Below is a small trained network, with its code and all its weights. Each question gives an input and a target symbol and asks what happens when units are switched off, that is, made to give their printed mean instead of their output.

import numpy as np


def w(rows, s, z=0):
    codes = np.array(rows[::2]) - 128.0
    scale = np.full(codes.shape[1], s)
    scale[-1] = z or s
    return codes * scale


def norm(h):
    return h / np.sqrt((h * h).mean(-1, keepdims=True) + 1e-5)


def f(y):
    return np.maximum(y, 0)


def softmax(a):
    e = np.exp(a - a.max(-1, keepdims=True))
    return e / e.sum(-1, keepdims=True)


def log_softmax(a):
    a = a - a.max(-1, keepdims=True)
    return a - np.log(np.exp(a).sum(-1, keepdims=True))


def net(x, mask):
    ids = ['Ωβδζξστ'.index(c) for c in x.split()]
    T = len(ids)
    res = E[ids] + P[:T]
    r = norm(res)
    for j in range(2):
        rows = slice(2 * j, 2 * j + 2)
        q, k, v = (r @ M[0][rows].T for M in (Q, K, V))
        z = softmax(np.where(np.tri(T) > 0, q @ k.T / 2**0.5, -1e9)) @ v
        o = O[0][rows]
        res = res + np.where(mask[j], z, o[:, -1]) @ o[:, :-1]
    y = f(norm(res) @ A[0][:, :-1].T + A[0][:, -1])
    res = res + np.where(mask[2:10], y, B[0][:, -1]) @ B[0][:, :-1]
    return log_softmax(norm(res)[-1] @ U[:, :-1].T + U[:, -1])


Q, K, V, O, A, B = {}, {}, {}, {}, {}, {}
E = w([
[252,64,174,130],'Ω',
[114,47,138,117],'β',
[93,101,135,71],'δ',
[185,77,96,182],'ζ',
[59,52,122,44],'ξ',
[121,180,101,81],'σ',
[145,145,246,85],'τ',
],0.0037)
P = w([
[100,144,135,159],'0',
[96,1,248,53],'1',
[140,148,112,131],'2',
[112,9,236,49],'3',
[145,145,102,130],'4',
[116,17,236,52],'5',
[145,142,96,127],'6',
[116,12,227,50],'7',
[148,141,87,122],'8',
[118,20,217,49],'9',
[150,139,87,126],'10',
[123,13,224,33],'11',
[174,141,34,114],'12',
],0.008)
Q[0] = w([
[189,166,153,197],'h0',
[80,97,246,119],'h0',
[155,252,89,129],'h1',
[98,141,216,87],'h1',
],0.021)
K[0] = w([
[199,77,178,140],'h0',
[34,140,249,156],'h0',
[207,199,103,51],'h1',
[93,161,243,168],'h1',
],0.019)
V[0] = w([
[114,149,178,214],'h0',
[67,178,6,134],'h0',
[111,193,22,121],'h1',
[149,28,53,187],'h1',
],0.017)
O[0] = w([
[206,182,115,152,85],'h0',
[56,106,24,97,255],'h0',
[225,110,169,122,144],'h1',
[123,7,86,146,227],'h1',
],0.014,0.0052)
A[0] = w([
[91,164,217,113,79],'n0',
[132,73,131,165,83],'n1',
[147,115,140,16,122],'n2',
[249,130,97,17,110],'n3',
[151,95,197,174,38],'n4',
[134,222,47,220,3],'n5',
[195,128,133,119,27],'n6',
[169,208,116,105,123],'n7',
],0.015,0.0057)
B[0] = w([
[50,88,110,188,174],'n0',
[155,160,104,177,213],'n1',
[145,109,181,78,229],'n2',
[120,47,5,150,253],'n3',
[197,89,98,71,179],'n4',
[45,22,193,114,159],'n5',
[111,59,116,103,140],'n6',
[202,190,131,87,201],'n7',
],0.025,0.006)
U = w([
[233,54,219,146,91],'Ω',
[59,60,188,223,115],'β',
[105,91,197,15,83],'δ',
[163,153,42,254,127],'ζ',
[15,187,48,136,133],'ξ',
[203,178,42,41,114],'σ',
[140,197,158,142,253],'τ',
],0.0083,0.0047)

Each question gives the input, a string of symbols that net reads in full, and the target symbol t.
The units are the heads (2 rows each of Q, K, V and O) and the neurons (one row each of A and B). Each row of codes is followed by its name. A weight is (code - 128) times the scale printed after its matrix; where a second scale follows, it is the last column's (O, A, B and U).
mask holds one flag per unit, heads first, then neurons. A switched-off unit (its flag False) gives its mean, the last column of its rows in O or B, instead of its output. The means were averaged over made-up inputs and are rounded, as every weight is.
A unit's drop is (log p(t) with every unit on - log p(t) with that unit switched off) / (log p(t) with every unit on - log p(t) with every unit switched off).
The circuit of an input: a set's keep is (log p(t) with only the set's units on - log p(t) with every unit switched off) / (log p(t) with every unit on - log p(t) with every unit switched off). Starting from all 10 units, units are removed one at a time, each time the one whose removal leaves the highest keep (on an exact tie, the one counted first), for as long as the keep stays at least 0.8.
circuit, biggest first: the units of the circuit, biggest drop first
unit that matters most: the unit with the biggest drop
k most important neurons: the k neurons with the biggest drops, biggest first
heads that matter: for each layer, one digit per head in row order, 1 if its drop is at least 0.15 and else 0, layers parted by /
input β ξ ζ ζ, target ζ: unit that matters most	h0
input ζ ξ τ, target τ: heads that matter	11
input Ω τ ζ σ τ ζ, target β: circuit, biggest first	(h1, n0, h0)
input ζ β ξ δ, target Ω: heads that matter	10
input β β Ω β τ σ σ Ω τ β, target ζ: heads that matter	11
input Ω Ω β, target β: heads that matter	10
input δ σ δ σ β Ω ξ σ Ω τ, target σ: 2 most important neurons	(n7, n3)
input Ω σ ζ ζ δ Ω ζ ξ, target β: circuit, biggest first	(h1, h0)
input τ ζ σ σ ζ ζ ζ ξ, target τ: circuit, biggest first	(h1, h0)
input σ ζ β σ ζ σ β τ, target ξ: heads that matter	01
input τ Ω Ω δ, target τ: heads that matter	11
input δ δ β σ σ ζ, target σ: heads that matter	11
input δ ζ ζ τ, target σ: 3 most important neurons	(n7, n3, n2)
input σ ζ σ β, target ξ: heads that matter	01
input β τ Ω Ω ξ σ τ δ τ Ω, target ζ: unit that matters most	h0
input ζ τ σ ζ Ω σ ξ ξ ζ τ, target Ω: 2 most important neurons	(n4, n3)
input ξ ζ ξ β δ τ τ δ δ β, target δ: 2 most important neurons	(n3, n2)
input ξ ζ ξ ζ, target δ: 4 most important neurons	(n3, n0, n2, n1)
input Ω β β ξ β β, target β: 2 most important neurons	(n0, n3)
input σ ζ β β β Ω, target ξ: circuit, biggest first	(h1)
